Below is a small trained network, with its code and all its weights. Each question gives an input and a class and asks what happens when units are switched off, that is, made to give their printed mean instead of their output.

import numpy as np


def w(rows, s, z=0):
    codes = np.array(rows[::2]) - 128.0
    scale = np.full(codes.shape[1], s)
    scale[-1] = z or s
    return codes * scale


def f(y):
    return np.maximum(y, 0)


def log_softmax(a):
    a = a - a.max(-1, keepdims=True)
    return a - np.log(np.exp(a).sum(-1, keepdims=True))


def net(x, mask):
    res = np.array(x, float).reshape(1, 4) / 4 @ E
    y = f(res @ A[0][:, :-1].T + A[0][:, -1])
    res = res + np.where(mask, y, B[0][:, -1]) @ B[0][:, :-1]
    return log_softmax(res[-1] @ U[:, :-1].T + U[:, -1])


A, B = {}, {}
E = w([
[112,101,165,158,221,126],'x0',
[175,77,142,181,145,106],'x1',
[75,170,156,174,149,85],'x2',
[144,147,9,90,122,50],'x3',
],0.014)
A[0] = w([
[138,182,107,89,90,242,152],'neuron 0',
[88,198,110,158,147,76,192],'neuron 1',
[130,162,165,41,75,157,157],'neuron 2',
[48,131,193,156,146,86,123],'neuron 3',
[69,108,122,97,41,197,169],'neuron 4',
[181,126,105,83,80,181,239],'neuron 5',
[22,226,129,189,187,175,252],'neuron 6',
[75,130,130,135,244,20,208],'neuron 7',
[69,167,35,121,209,127,240],'neuron 8',
[123,122,93,156,117,98,171],'neuron 9',
[130,110,192,155,108,149,194],'neuron 10',
[101,117,111,68,109,185,157],'neuron 11',
[167,76,206,134,151,143,169],'neuron 12',
[214,110,121,67,2,140,252],'neuron 13',
[169,147,81,183,116,127,161],'neuron 14',
[163,55,189,161,201,227,231],'neuron 15',
[83,143,89,86,109,191,169],'neuron 16',
[146,32,137,164,150,211,201],'neuron 17',
[128,118,80,80,141,97,80],'neuron 18',
[175,171,84,111,96,143,136],'neuron 19',
[162,235,97,56,121,105,99],'neuron 20',
[127,158,100,132,105,89,97],'neuron 21',
[41,161,132,82,218,204,133],'neuron 22',
],0.0098,0.0033)
B[0] = w([
[113,106,81,135,193,91,195],'neuron 0',
[74,181,188,130,105,138,189],'neuron 1',
[136,97,69,155,178,108,186],'neuron 2',
[35,93,147,133,170,68,190],'neuron 3',
[111,86,93,141,187,135,191],'neuron 4',
[180,81,127,152,169,86,202],'neuron 5',
[11,132,165,156,184,48,216],'neuron 6',
[82,178,123,68,103,169,230],'neuron 7',
[101,237,94,106,150,125,205],'neuron 8',
[136,143,137,99,83,215,165],'neuron 9',
[145,101,84,79,128,133,194],'neuron 10',
[102,78,83,115,193,52,174],'neuron 11',
[125,33,82,67,42,141,204],'neuron 12',
[172,113,59,143,162,125,237],'neuron 13',
[146,171,82,105,106,163,164],'neuron 14',
[119,42,150,109,99,133,252],'neuron 15',
[129,148,111,124,162,31,176],'neuron 16',
[121,1,121,152,89,126,212],'neuron 17',
[183,105,72,113,141,134,175],'neuron 18',
[152,125,114,180,153,90,178],'neuron 19',
[155,139,106,139,133,138,193],'neuron 20',
[124,135,85,87,79,170,164],'neuron 21',
[77,134,162,142,79,143,186],'neuron 22',
],0.0078,0.014)
U = w([
[191,70,131,187,30,219,80],'0',
[125,234,95,18,72,176,250],'1',
[163,188,81,162,254,114,127],'2',
[59,72,129,114,147,85,182],'3',
[32,213,191,194,134,129,27],'4',
],0.0097,0.0012)

Each question gives the input, the list of numbers given to net, and the class t.
The units are the neurons (one row each of A and B). Each row of codes is followed by its name. A weight is (code - 128) times the scale printed after its matrix; where a second scale follows, it is the last column's (A, B and U).
mask holds one flag per neuron, in row order. A switched-off neuron (its flag False) gives its mean, the last column of its row in B, instead of its output. The means were averaged over made-up inputs and are rounded, as every weight is.
A unit's drop is (log p(t) with every unit on - log p(t) with that unit switched off) / (log p(t) with every unit on - log p(t) with every unit switched off).
The circuit of an input: a set's keep is (log p(t) with only the set's units on - log p(t) with every unit switched off) / (log p(t) with every unit on - log p(t) with every unit switched off). Starting from the 12 units with the biggest drops (on a tie, the unit counted first), units are removed one at a time, each time the one whose removal leaves the highest keep (on an exact tie, the one counted first), for as long as the keep stays at least 0.8.
circuit, biggest first: the units of the circuit, biggest drop first
top k neurons: the k neurons with the biggest drops, biggest first
drop when u is switched off: that unit's drop, to one decimal
input [5,3,-7,7], class 2: circuit, biggest first	(neuron 12; neuron 15)
input [-4,5,1,2], class 0: circuit, biggest first	(neuron 6; neuron 3)
input [-8,7,-3,4], class 0: circuit, biggest first	(neuron 6)
input [-3,7,-8,5], class 0: top 4 neurons	(neuron 6; neuron 8; neuron 0; neuron 16)
input [-7,6,3,3], class 1: top 2 neurons	(neuron 17; neuron 15)
input [-8,7,7,1], class 1: top 2 neurons	(neuron 17; neuron 15)
input [-4,8,-7,4], class 0: top 2 neurons	(neuron 6; neuron 8)
input [-7,8,7,0], class 1: drop when neuron 5 is switched off	0.1
input [4,0,2,4], class 1: drop when neuron 7 is switched off	0.1
input [6,8,1,5], class 1: drop when neuron 7 is switched off	0.2
input [-7,6,0,4], class 0: drop when neuron 0 is switched off	0.2
